Below is a small trained network, with its code and all its weights. Each question gives an input and a class and asks what happens when units are switched off, that is, made to give their printed mean instead of their output.

import numpy as np


def w(rows, s, z=0):
    codes = np.array(rows[::2]) - 128.0
    scale = np.full(codes.shape[1], s)
    scale[-1] = z or s
    return codes * scale


def norm(h):
    return h / np.sqrt((h * h).mean(-1, keepdims=True) + 1e-5)


def f(y):
    return np.maximum(y, 0)


def log_softmax(a):
    a = a - a.max(-1, keepdims=True)
    return a - np.log(np.exp(a).sum(-1, keepdims=True))


def net(x, mask):
    res = np.array(x, float).reshape(1, 6) / 4 @ E
    u = 0
    for l in range(3):
        y = f(norm(res) @ A[l][:, :-1].T + A[l][:, -1])
        res = res + np.where(mask[u : u + 9], y, B[l][:, -1]) @ B[l][:, :-1]
        u += 9
    return log_softmax(norm(res)[-1] @ U[:, :-1].T + U[:, -1])


A, B = {}, {}
E = w([
[123,226,106,222,145,3,122,118],'x0',
[208,164,119,112,181,172,218,40],'x1',
[167,108,112,41,103,124,59,116],'x2',
[49,46,138,106,157,83,242,105],'x3',
[86,166,141,31,109,116,154,67],'x4',
[217,123,173,148,53,119,160,186],'x5',
],0.0065)
A[0] = w([
[215,143,122,78,148,170,74,199,143],'0.n1',
[135,136,128,39,96,122,142,46,66],'0.n2',
[8,103,116,62,80,106,115,116,67],'0.n3',
[180,187,155,188,118,133,159,125,247],'0.n4',
[123,66,183,74,50,170,193,94,131],'0.n5',
[108,122,68,127,192,86,63,159,3],'0.n6',
[130,105,47,120,153,29,116,144,20],'0.n7',
[137,69,176,231,181,199,119,136,113],'0.n8',
[217,124,140,98,78,255,12,113,165],'0.n9',
],0.0064,0.0034)
B[0] = w([
[167,131,97,118,93,186,128,140,200],'0.n1',
[149,71,154,90,111,58,125,87,177],'0.n2',
[119,135,226,173,166,147,97,246,177],'0.n3',
[126,199,183,133,91,137,81,152,211],'0.n4',
[122,81,109,67,93,46,138,124,203],'0.n5',
[177,174,81,60,141,126,180,66,150],'0.n6',
[173,135,152,139,175,118,72,73,147],'0.n7',
[178,141,104,122,152,194,180,139,184],'0.n8',
[185,88,70,135,254,204,18,190,253],'0.n9',
],0.0075,0.0067)
A[1] = w([
[172,106,146,58,116,101,144,65,131],'1.n1',
[119,35,182,46,139,161,193,126,90],'1.n2',
[32,172,168,121,139,86,93,141,185],'1.n3',
[174,128,92,92,116,190,76,144,102],'1.n4',
[114,200,128,140,119,194,116,100,2],'1.n5',
[2,90,135,55,177,132,121,71,193],'1.n6',
[184,83,151,136,100,98,128,156,14],'1.n7',
[171,113,39,59,216,100,126,59,2],'1.n8',
[81,157,117,169,169,206,144,66,75],'1.n9',
],0.0082,0.0023)
B[1] = w([
[87,151,143,134,63,53,95,68,197],'1.n1',
[101,193,119,54,75,135,126,38,240],'1.n2',
[143,180,63,86,87,84,186,108,208],'1.n3',
[189,122,97,110,181,163,125,178,255],'1.n4',
[153,127,201,235,171,106,83,141,155],'1.n5',
[180,113,153,226,169,187,130,255,227],'1.n6',
[133,165,142,200,148,201,133,195,158],'1.n7',
[130,42,119,108,132,134,143,26,213],'1.n8',
[176,107,102,194,174,193,56,170,165],'1.n9',
],0.0081,0.006)
A[2] = w([
[63,113,70,130,94,185,236,125,223],'2.n1',
[43,93,201,76,126,85,31,201,117],'2.n2',
[2,10,226,83,107,161,191,146,3],'2.n3',
[94,61,212,80,65,167,216,150,75],'2.n4',
[106,231,112,143,41,54,128,78,58],'2.n5',
[79,103,141,244,131,139,169,100,70],'2.n6',
[202,190,105,176,119,236,204,169,130],'2.n7',
[60,98,135,103,19,95,244,102,113],'2.n8',
[85,125,120,217,206,118,226,169,96],'2.n9',
],0.0072,0.0035)
B[2] = w([
[105,149,225,140,157,75,118,102,188],'2.n1',
[143,235,152,254,192,132,137,157,178],'2.n2',
[74,185,232,170,79,25,164,93,176],'2.n3',
[72,175,75,192,121,70,175,92,186],'2.n4',
[39,137,190,144,104,27,164,84,202],'2.n5',
[163,44,47,56,154,160,139,112,155],'2.n6',
[103,163,180,165,168,112,85,201,255],'2.n7',
[105,152,188,218,114,45,114,172,208],'2.n8',
[174,46,138,75,139,192,58,183,187],'2.n9',
],0.0098,0.0061)
U = w([
[123,55,57,34,115,171,143,30,2],'0',
[28,194,184,168,76,38,205,74,251],'1',
[159,143,156,166,163,195,82,245,142],'2',
],0.013,0.0041)

Each question gives the input, the list of numbers given to net, and the class t.
The units are the neurons (one row each of A and B). Each row of codes is followed by its name. A weight is (code - 128) times the scale printed after its matrix; where a second scale follows, it is the last column's (A, B and U).
mask holds one flag per neuron, layer by layer. A switched-off neuron (its flag False) gives its mean, the last column of its row in B, instead of its output. The means were averaged over made-up inputs and are rounded, as every weight is.
A unit's drop is (log p(t) with every unit on - log p(t) with that unit switched off) / (log p(t) with every unit on - log p(t) with every unit switched off).
The circuit of an input: a set's keep is (log p(t) with only the set's units on - log p(t) with every unit switched off) / (log p(t) with every unit on - log p(t) with every unit switched off). Starting from the 12 units with the biggest drops (on a tie, the unit counted first), units are removed one at a time, each time the one whose removal leaves the highest keep (on an exact tie, the one counted first), for as long as the keep stays at least 0.8.
circuit, biggest first: the units of the circuit, biggest drop first
unit that matters most: the unit with the biggest drop
k most important neurons: the k neurons with the biggest drops, biggest first
top k neurons in layer l: the k neurons of layer l with the biggest drops, biggest first
drop of u: that unit's drop, to one decimal
input [8,3,-2,-3,-2,6], class 1: unit that matters most => 0.n9
input [7,-5,-1,-4,-1,6], class 1: 3 most important neurons => (0.n9; 2.n5; 1.n6)
input [3,-2,-5,6,-3,0], class 2: 3 most important neurons => (2.n9; 1.n2; 0.n5)
input [-2,-7,-8,6,4,-7], class 2: 3 most important neurons => (1.n6; 2.n9; 1.n8)
input [0,-8,-7,-5,4,0], class 1: 2 most important neurons => (0.n9; 1.n3)
input [4,2,-2,8,-5,4], class 2: 2 most important neurons => (2.n9; 1.n2)
input [-4,6,-5,-3,8,-5], class 0: top 2 neurons in layer 1 => (1.n9; 1.n6)
input [-1,2,5,6,-8,-6], class 0: 2 most important neurons => (1.n8; 0.n9)
input [2,8,8,-3,-3,-5], class 0: 2 most important neurons => (1.n8; 1.n6)
input [-7,2,-3,-2,6,-3], class 0: top 2 neurons in layer 1 => (1.n2; 1.n8)
input [2,-5,3,2,8,-8], class 2: 2 most important neurons => (1.n6; 0.n3)
input [3,6,-7,0,6,-6], class 2: drop of 1.n6 => 0.1
input [5,-2,3,7,-8,-1], class 0: drop of 2.n6 => 0.1
input [-1,-1,5,3,6,2], class 1: drop of 1.n7 => 0.0
input [2,-8,1,3,5,-8], class 2: circuit, biggest first => (1.n6)
input [4,-6,2,-3,4,-2], class 1: drop of 0.n9 => 1.0
